Here is a tiny trained network, its code and every weight. The questions are about switching its units off for an input and a class, where a switched-off unit gives its printed mean instead of its output.

import numpy as np


def w(rows, s, z=0):
    codes = np.array(rows[::2]) - 128.0
    scale = np.full(codes.shape[1], s)
    scale[-1] = z or s
    return codes * scale


def norm(h):
    return h / np.sqrt((h * h).mean(-1, keepdims=True) + 1e-5)


def f(y):
    return y / 2 * (1 + np.tanh(0.7978845608 * (y + 0.044715 * y**3)))


def log_softmax(a):
    a = a - a.max(-1, keepdims=True)
    return a - np.log(np.exp(a).sum(-1, keepdims=True))


def net(x, mask):
    res = np.array(x, float).reshape(1, 4) / 4 @ E
    u = 0
    for l in range(2):
        y = f(norm(res) @ A[l][:, :-1].T + A[l][:, -1])
        res = res + np.where(mask[u : u + 4], y, B[l][:, -1]) @ B[l][:, :-1]
        u += 4
    return log_softmax(norm(res)[-1] @ U[:, :-1].T + U[:, -1])


A, B = {}, {}
E = w([
[65,172,77,197,49,192,219,112,96,131],'x0',
[39,116,70,122,145,100,92,1,73,181],'x1',
[232,116,92,29,32,65,184,96,127,182],'x2',
[163,136,47,70,190,179,109,77,176,60],'x3',
],0.007)
A[0] = w([
[108,104,50,80,145,176,116,94,240,60,122],'0.n0',
[193,172,123,140,133,135,204,254,174,75,59],'0.n1',
[100,187,56,191,33,221,219,101,110,92,1],'0.n2',
[168,167,63,109,146,170,150,64,131,46,25],'0.n3',
],0.0066,0.0063)
B[0] = w([
[194,192,126,252,127,93,136,177,55,130,253],'0.n0',
[143,69,67,188,30,177,56,112,87,132,247],'0.n1',
[215,131,252,56,168,9,13,54,236,103,248],'0.n2',
[194,111,28,130,195,61,194,191,2,140,171],'0.n3',
],0.0091,0.0041)
A[1] = w([
[90,112,206,182,66,62,132,158,84,186,25],'1.n0',
[168,143,169,191,123,117,18,89,76,126,254],'1.n1',
[61,146,49,128,146,81,90,3,59,170,53],'1.n2',
[200,144,68,11,57,138,240,106,140,172,88],'1.n3',
],0.0077,0.0059)
B[1] = w([
[243,185,27,160,222,104,124,107,81,41,151],'1.n0',
[87,128,129,89,112,101,170,84,142,168,252],'1.n1',
[195,96,131,159,59,164,90,196,166,99,168],'1.n2',
[4,161,176,212,186,150,146,159,151,137,162],'1.n3',
],0.012,0.014)
U = w([
[164,131,208,94,136,39,82,81,206,133,218],'0',
[202,162,68,209,176,79,139,150,56,135,164],'1',
[160,48,127,197,12,164,67,167,142,146,161],'2',
[17,150,157,182,162,160,165,142,149,155,229],'3',
[84,93,105,102,91,88,209,74,100,166,130],'4',
[133,110,125,56,144,214,149,159,83,97,11],'5',
[125,127,122,45,143,170,143,167,92,88,3],'6',
[132,124,122,48,143,214,152,151,103,89,12],'7',
],0.012,0.0052)

Each question gives the input, the list of numbers given to net, and the class t.
The units are the neurons (one row each of A and B). Each row of codes is followed by its name. A weight is (code - 128) times the scale printed after its matrix; where a second scale follows, it is the last column's (A, B and U).
mask holds one flag per neuron, layer by layer. A switched-off neuron (its flag False) gives its mean, the last column of its row in B, instead of its output. The means were averaged over made-up inputs and are rounded, as every weight is.
A unit's drop is (log p(t) with every unit on - log p(t) with that unit switched off) / (log p(t) with every unit on - log p(t) with every unit switched off).
The circuit of an input: a set's keep is (log p(t) with only the set's units on - log p(t) with every unit switched off) / (log p(t) with every unit on - log p(t) with every unit switched off). Starting from all 8 units, units are removed one at a time, each time the one whose removal leaves the highest keep (on an exact tie, the one counted first), for as long as the keep stays at least 0.8.
circuit, biggest first: the units of the circuit, biggest drop first
most important unit: the unit with the biggest drop
top k neurons: the k neurons with the biggest drops, biggest first
top k neurons in layer l: the k neurons of layer l with the biggest drops, biggest first
input [3,8,1,-2], class 2: circuit, biggest first -> [1.n2]
input [-4,-4,-7,-7], class 1: top 2 neurons in layer 1 -> [1.n0 1.n3]
input [6,-3,7,0], class 3: top 2 neurons -> [1.n3 0.n0]
input [-1,-6,8,-7], class 3: top 4 neurons -> [1.n3 0.n0 0.n2 1.n2]
input [-7,7,5,-8], class 1: top 2 neurons -> [1.n0 0.n2]
input [-5,-5,-8,6], class 3: circuit, biggest first -> [0.n2 1.n0]
input [-4,-8,4,5], class 2: top 2 neurons -> [0.n1 0.n2]
input [-4,7,8,4], class 3: top 3 neurons -> [1.n3 0.n2 0.n1]
input [8,8,6,6], class 0: top 2 neurons -> [0.n2 0.n1]
input [-3,1,5,0], class 3: top 2 neurons -> [1.n3 0.n2]
input [-2,4,8,8], class 1: top 2 neurons in layer 0 -> [0.n0 0.n3]
input [4,2,6,-6], class 1: top 2 neurons -> [1.n0 1.n1]
input [-7,-8,4,0], class 2: top 2 neurons -> [0.n1 0.n2]
input [6,-3,8,2], class 3: circuit, biggest first -> [1.n3]
input [-1,-1,4,-3], class 3: circuit, biggest first -> [1.n3 0.n2]
input [-2,6,-4,-2], class 2: top 2 neurons -> [1.n2 0.n2]
input [3,8,8,-2], class 2: top 2 neurons -> [1.n2 1.n1]
input [-6,4,-6,-7], class 1: top 2 neurons -> [1.n0 0.n2]
input [3,-7,8,-4], class 3: top 2 neurons in layer 0 -> [0.n0 0.n2]
input [-5,-1,-2,-6], class 1: circuit, biggest first -> [1.n0]
input [0,6,-3,7], class 1: top 2 neurons -> [0.n0 0.n3]
input [0,-3,-1,-2], class 4: top 3 neurons -> [0.n1 1.n2 1.n1]
input [8,3,4,7], class 0: top 2 neurons -> [0.n2 1.n0]
input [-6,-7,-7,0], class 2: top 2 neurons in layer 0 -> [0.n2 0.n1]
input [6,5,5,-5], class 0: top 2 neurons in layer 0 -> [0.n2 0.n0]
input [-2,1,5,4], class 3: top 2 neurons in layer 1 -> [1.n3 1.n0]
input [-1,0,-3,0], class 4: most important unit -> 1.n3
input [-2,6,2,-5], class 2: top 2 neurons in layer 0 -> [0.n0 0.n2]
input [6,-3,-4,7], class 1: top 2 neurons in layer 0 -> [0.n3 0.n0]
input [7,-7,1,0], class 0: top 2 neurons in layer 1 -> [1.n2 1.n1]
